Below is a small trained network, with its code and all its weights. Each question gives an input and a target symbol and asks what happens when units are switched off, that is, made to give their printed mean instead of their output.

import numpy as np


def w(rows, s, z=0):
    codes = np.array(rows[::2]) - 128.0
    scale = np.full(codes.shape[1], s)
    scale[-1] = z or s
    return codes * scale


def norm(h):
    return h / np.sqrt((h * h).mean(-1, keepdims=True) + 1e-5)


def f(y):
    return np.maximum(y, 0)


def softmax(a):
    e = np.exp(a - a.max(-1, keepdims=True))
    return e / e.sum(-1, keepdims=True)


def log_softmax(a):
    a = a - a.max(-1, keepdims=True)
    return a - np.log(np.exp(a).sum(-1, keepdims=True))


def net(x, mask):
    ids = ['αβγδζημξπσφψ'.index(c) for c in x.split()]
    T = len(ids)
    res = E[ids] + P[:T]
    r = norm(res)
    for j in range(3):
        rows = slice(2 * j, 2 * j + 2)
        q, k, v = (r @ M[0][rows].T for M in (Q, K, V))
        z = softmax(np.where(np.tri(T) > 0, q @ k.T / 2**0.5, -1e9)) @ v
        o = O[0][rows]
        res = res + np.where(mask[j], z, o[:, -1]) @ o[:, :-1]
    y = f(norm(res) @ A[0][:, :-1].T + A[0][:, -1])
    res = res + np.where(mask[3:19], y, B[0][:, -1]) @ B[0][:, :-1]
    return log_softmax(norm(res)[-1] @ U[:, :-1].T + U[:, -1])


Q, K, V, O, A, B = {}, {}, {}, {}, {}, {}
E = w([
[110,148,106,89,57,116],'α',
[131,200,172,110,140,242],'β',
[57,89,210,121,85,169],'γ',
[85,124,107,117,194,82],'δ',
[102,70,143,97,100,128],'ζ',
[171,83,168,109,159,231],'η',
[59,183,195,122,88,149],'μ',
[254,122,141,136,167,161],'ξ',
[190,153,143,129,88,67],'π',
[208,234,176,148,143,178],'σ',
[118,203,131,146,161,53],'φ',
[171,90,170,128,120,75],'ψ',
],0.0025)
P = w([
[169,173,226,96,146,108],'0',
[126,127,118,126,117,121],'1',
[194,164,240,11,137,144],'2',
[115,114,86,144,103,124],'3',
[186,160,233,14,147,141],'4',
[109,110,82,175,102,126],'5',
[185,155,229,3,159,135],'6',
[104,100,63,199,84,136],'7',
[174,158,225,14,163,139],'8',
],0.0036)
Q[0] = w([
[143,147,198,2,174,84],'h1',
[195,138,178,111,189,215],'h1',
[108,189,146,171,125,136],'h2',
[116,162,202,70,183,90],'h2',
[88,107,105,145,113,175],'h3',
[126,134,158,8,159,111],'h3',
],0.0087)
K[0] = w([
[160,149,186,11,167,120],'h1',
[108,110,160,70,57,58],'h1',
[152,76,92,113,118,140],'h2',
[161,134,164,1,138,112],'h2',
[157,144,120,214,118,111],'h3',
[155,147,186,37,167,98],'h3',
],0.009)
V[0] = w([
[51,114,147,116,149,13],'h1',
[80,179,135,162,112,74],'h1',
[253,64,170,61,57,126],'h2',
[133,72,122,111,183,37],'h2',
[34,146,166,52,157,214],'h3',
[164,240,124,175,88,144],'h3',
],0.0032)
O[0] = w([
[181,105,101,89,7,192,122],'h1',
[187,108,131,58,114,124,110],'h1',
[31,99,27,184,123,158,252],'h2',
[134,176,154,164,125,239,109],'h2',
[167,93,126,252,103,67,176],'h3',
[118,20,89,61,144,128,148],'h3',
],0.0031,0.0029)
A[0] = w([
[76,220,57,223,114,162,119],'n1',
[212,101,80,181,32,116,87],'n2',
[177,134,75,254,77,71,128],'n3',
[170,159,167,118,94,199,121],'n4',
[156,124,62,132,172,152,151],'n5',
[142,207,141,87,171,85,3],'n6',
[144,193,77,183,42,190,38],'n7',
[157,126,195,105,122,115,58],'n8',
[85,68,64,169,120,190,79],'n9',
[135,174,62,116,119,103,230],'n10',
[71,64,137,122,153,165,155],'n11',
[62,101,141,118,85,119,195],'n12',
[160,135,133,252,153,57,143],'n13',
[125,69,146,101,203,84,173],'n14',
[86,148,98,109,75,195,88],'n15',
[213,97,140,128,76,99,110],'n16',
],0.0045,0.0032)
B[0] = w([
[116,39,202,165,71,149,194],'n1',
[4,163,178,167,122,103,201],'n2',
[186,188,100,143,201,213,207],'n3',
[113,117,75,183,96,96,243],'n4',
[114,133,123,97,121,62,184],'n5',
[156,65,118,109,30,139,163],'n6',
[254,173,101,146,52,100,172],'n7',
[82,135,116,138,195,130,207],'n8',
[119,198,174,89,153,115,210],'n9',
[148,96,183,160,145,145,236],'n10',
[155,86,130,161,90,97,225],'n11',
[171,144,103,122,179,107,253],'n12',
[138,100,92,26,95,164,187],'n13',
[119,158,87,184,96,155,248],'n14',
[125,130,120,51,167,126,182],'n15',
[78,109,82,92,128,174,188],'n16',
],0.0049,0.0024)
U = w([
[2,138,78,150,194,161,70],'α',
[99,211,182,127,156,229,107],'β',
[249,208,192,167,113,142,33],'γ',
[209,121,188,79,46,90,149],'δ',
[46,65,85,56,67,143,161],'ζ',
[162,27,167,140,146,240,148],'η',
[77,201,187,122,184,61,168],'μ',
[74,39,232,163,135,84,112],'ξ',
[216,153,19,122,189,166,118],'π',
[160,97,64,186,146,20,137],'σ',
[159,117,121,30,188,88,253],'φ',
[101,197,72,188,20,111,85],'ψ',
],0.008,0.0027)

Each question gives the input, a string of symbols that net reads in full, and the target symbol t.
The units are the heads (2 rows each of Q, K, V and O) and the neurons (one row each of A and B). Each row of codes is followed by its name. A weight is (code - 128) times the scale printed after its matrix; where a second scale follows, it is the last column's (O, A, B and U).
mask holds one flag per unit, heads first, then neurons. A switched-off unit (its flag False) gives its mean, the last column of its rows in O or B, instead of its output. The means were averaged over made-up inputs and are rounded, as every weight is.
A unit's drop is (log p(t) with every unit on - log p(t) with that unit switched off) / (log p(t) with every unit on - log p(t) with every unit switched off).
The circuit of an input: a set's keep is (log p(t) with only the set's units on - log p(t) with every unit switched off) / (log p(t) with every unit on - log p(t) with every unit switched off). Starting from the 12 units with the biggest drops (on a tie, the unit counted first), units are removed one at a time, each time the one whose removal leaves the highest keep (on an exact tie, the one counted first), for as long as the keep stays at least 0.8.
units of the circuit, in order: the units of the circuit, biggest drop first
most important unit: the unit with the biggest drop
top k neurons: the k neurons with the biggest drops, biggest first
which heads matter: for each layer, one digit per head in row order, 1 if its drop is at least 0.15 and else 0, layers parted by /
input η η β γ β β σ δ, target π: units of the circuit, in order : (h2; n3)
input α φ φ φ σ η γ ζ, target η: top 2 neurons : (n1; n3)
input δ γ α φ ψ π, target ζ: most important unit : h3
input β γ β ξ, target β: top 2 neurons : (n3; n2)
input ξ α γ ψ ψ β, target δ: top 2 neurons : (n7; n1)
input δ γ ξ ξ ξ, target π: units of the circuit, in order : (n4; n1; n10; h2)
input δ η ζ ζ, target η: which heads matter : 100
input σ β ξ η, target π: which heads matter : 111
input σ η π π η π η δ, target φ: which heads matter : 111
input δ μ ξ φ, target α: top 3 neurons : (n2; n16; n3)
input ζ μ α, target φ: top 4 neurons : (n14; n2; n12; n3)
input η δ η η η ξ, target η: which heads matter : 101
input ξ β ζ δ φ, target δ: which heads matter : 000
input β μ α η δ β, target η: units of the circuit, in order : (n1)
input β ξ η μ ζ μ ζ ξ, target α: units of the circuit, in order : (n2; h2; h3; n16)
input ψ ψ μ δ ξ β δ ζ, target π: units of the circuit, in order : (h2; n3)
input γ φ η σ ξ, target π: top 3 neurons : (n2; n1; n10)
input γ η γ φ μ, target μ: which heads matter : 001
input β γ δ β ζ ξ δ, target ψ: units of the circuit, in order : (n14; h3; n6)
input π η ζ σ η η, target σ: which heads matter : 011
input η η ψ β ζ σ ξ γ, target σ: units of the circuit, in order : (h2; n12; h1)
input π β γ γ π β, target β: which heads matter : 011
input δ φ π, target ζ: top 2 neurons : (n16; n3)
input φ η δ ψ γ σ, target δ: which heads matter : 001
input γ γ η π ζ ψ η μ φ, target δ: units of the circuit, in order : (n6)
input μ δ γ ξ ψ π, target ξ: which heads matter : 101
input ξ γ α, target φ: most important unit : h2
input π ψ μ δ ψ ξ γ η, target ξ: which heads matter : 101
input η β φ γ β β ψ η, target π: which heads matter : 110
input η π η ξ ψ δ, target ξ: which heads matter : 001
